Below is a small trained network, with its code and all its weights. Each question gives an input and a class and asks what happens when units are switched off, that is, made to give their printed mean instead of their output.

import numpy as np


def w(rows, s, z=0):
    codes = np.array(rows[::2]) - 128.0
    scale = np.full(codes.shape[1], s)
    scale[-1] = z or s
    return codes * scale


def norm(h):
    return h / np.sqrt((h * h).mean(-1, keepdims=True) + 1e-5)


def f(y):
    return y / 2 * (1 + np.tanh(0.7978845608 * (y + 0.044715 * y**3)))


def log_softmax(a):
    a = a - a.max(-1, keepdims=True)
    return a - np.log(np.exp(a).sum(-1, keepdims=True))


def net(x, mask):
    res = np.array(x, float).reshape(1, 7) / 4 @ E
    u = 0
    for l in range(4):
        y = f(norm(res) @ A[l][:, :-1].T + A[l][:, -1])
        res = res + np.where(mask[u : u + 7], y, B[l][:, -1]) @ B[l][:, :-1]
        u += 7
    return log_softmax(norm(res)[-1] @ U[:, :-1].T + U[:, -1])


A, B = {}, {}
E = w([
[151,9,153,97,135],'x0',
[92,107,119,235,114],'x1',
[159,103,32,129,88],'x2',
[99,132,90,135,231],'x3',
[169,137,98,101,117],'x4',
[116,119,54,164,105],'x5',
[160,148,131,70,117],'x6',
],0.0011)
A[0] = w([
[142,62,252,154,78,88],'L0N1',
[159,130,128,134,138,126],'L0N2',
[25,113,131,206,169,151],'L0N3',
[92,120,237,109,225,11],'L0N4',
[132,89,197,135,103,76],'L0N5',
[132,118,122,119,114,75],'L0N6',
[166,144,129,17,105,139],'L0N7',
],0.003,0.0012)
B[0] = w([
[81,104,155,6,109,230],'L0N1',
[100,128,132,132,127,127],'L0N2',
[224,124,182,157,180,255],'L0N3',
[147,146,76,149,49,199],'L0N4',
[100,120,131,67,108,136],'L0N5',
[117,143,110,137,141,87],'L0N6',
[125,96,162,162,191,208],'L0N7',
],0.0025,0.00074)
A[1] = w([
[93,103,110,102,159,248],'L1N1',
[154,141,106,149,111,4],'L1N2',
[81,122,112,120,149,254],'L1N3',
[165,255,200,59,108,112],'L1N4',
[125,182,51,160,112,82],'L1N5',
[142,23,72,209,148,79],'L1N6',
[155,140,126,88,93,108],'L1N7',
],0.0027,0.00087)
B[1] = w([
[184,138,191,114,114,187],'L1N1',
[68,115,93,129,98,77],'L1N2',
[191,136,188,114,104,183],'L1N3',
[96,198,181,245,201,254],'L1N4',
[131,68,121,98,60,131],'L1N5',
[111,254,158,178,137,164],'L1N6',
[133,154,131,157,146,131],'L1N7',
],0.0022,0.00089)
A[2] = w([
[145,226,172,120,119,140],'L2N1',
[166,68,80,195,141,114],'L2N2',
[125,183,57,104,185,149],'L2N3',
[67,120,218,76,254,2],'L2N4',
[139,99,94,76,54,147],'L2N5',
[126,93,149,110,132,131],'L2N6',
[89,145,160,183,137,167],'L2N7',
],0.0032,0.0013)
B[2] = w([
[135,158,167,213,188,254],'L2N1',
[102,226,167,139,128,159],'L2N2',
[166,86,223,104,80,173],'L2N3',
[157,138,5,143,39,228],'L2N4',
[144,175,134,215,154,139],'L2N5',
[155,120,133,113,136,142],'L2N6',
[154,112,132,128,182,233],'L2N7',
],0.0024,0.00085)
A[3] = w([
[98,142,110,159,194,137],'L3N1',
[56,74,171,184,101,2],'L3N2',
[124,59,151,172,129,212],'L3N3',
[68,88,174,222,90,150],'L3N4',
[120,101,26,213,226,16],'L3N5',
[204,160,76,3,179,239],'L3N6',
[105,34,67,185,179,140],'L3N7',
],0.003,0.00068)
B[3] = w([
[145,139,202,128,125,178],'L3N1',
[197,102,105,36,171,110],'L3N2',
[205,149,117,105,186,196],'L3N3',
[235,109,88,98,176,224],'L3N4',
[93,176,221,99,72,175],'L3N5',
[218,7,155,148,164,254],'L3N6',
[142,239,198,141,149,128],'L3N7',
],0.002,0.00085)
U = w([
[1,145,39,64,161,2],'0',
[135,215,189,201,197,170],'1',
[125,167,20,173,29,135],'2',
[36,153,44,62,152,17],'3',
[198,32,135,72,154,166],'4',
[55,99,169,58,62,106],'5',
[9,141,43,72,152,12],'6',
],0.0099)

Each question gives the input, the list of numbers given to net, and the class t.
The units are the neurons (one row each of A and B). Each row of codes is followed by its name. A weight is (code - 128) times the scale printed after its matrix; where a second scale follows, it is the last column's (A, B and U).
mask holds one flag per neuron, layer by layer. A switched-off neuron (its flag False) gives its mean, the last column of its row in B, instead of its output. The means were averaged over made-up inputs and are rounded, as every weight is.
A unit's drop is (log p(t) with every unit on - log p(t) with that unit switched off) / (log p(t) with every unit on - log p(t) with every unit switched off).
The circuit of an input: a set's keep is (log p(t) with only the set's units on - log p(t) with every unit switched off) / (log p(t) with every unit on - log p(t) with every unit switched off). Starting from the 12 units with the biggest drops (on a tie, the unit counted first), units are removed one at a time, each time the one whose removal leaves the highest keep (on an exact tie, the one counted first), for as long as the keep stays at least 0.8.
circuit, biggest first: the units of the circuit, biggest drop first
most important unit: the unit with the biggest drop
k most important neurons of layer l: the k neurons of layer l with the biggest drops, biggest first
drop when u is switched off: that unit's drop, to one decimal
input [-6,-4,8,1,-1,-3,0], class 4: most important unit => L2N3
input [1,7,1,-7,-8,2,-7], class 4: circuit, biggest first => L3N4, L3N2
input [-5,-6,6,-3,6,-3,-2], class 1: 2 most important neurons of layer 2 => L2N1, L2N4
input [1,7,-8,-8,-5,2,-4], class 4: 2 most important neurons of layer 0 => L0N1, L0N5
input [0,0,-5,-2,0,-1,-8], class 4: 2 most important neurons of layer 3 => L3N4, L3N2
input [4,6,-3,-5,-1,5,-6], class 4: circuit, biggest first => L3N2, L3N4
input [2,3,-7,1,-5,2,1], class 4: 2 most important neurons of layer 1 => L1N6, L1N4
input [-1,0,-6,-6,-3,-3,0], class 5: 2 most important neurons of layer 3 => L3N7, L3N6
input [3,8,0,-3,-2,-1,-6], class 4: 2 most important neurons of layer 1 => L1N4, L1N7
input [-1,4,-1,-8,-6,-7,-2], class 5: 3 most important neurons of layer 0 => L0N1, L0N5, L0N7
input [1,8,-3,-7,4,-2,-8], class 4: drop when L3N4 is switched off => 0.2
input [4,6,-6,-8,8,3,-8], class 4: drop when L0N1 is switched off => 0.1
input [2,1,3,5,1,3,-6], class 1: drop when L0N1 is switched off => 0.0
input [3,4,-8,-7,6,8,-1], class 4: most important neuron of layer 2 => L2N5
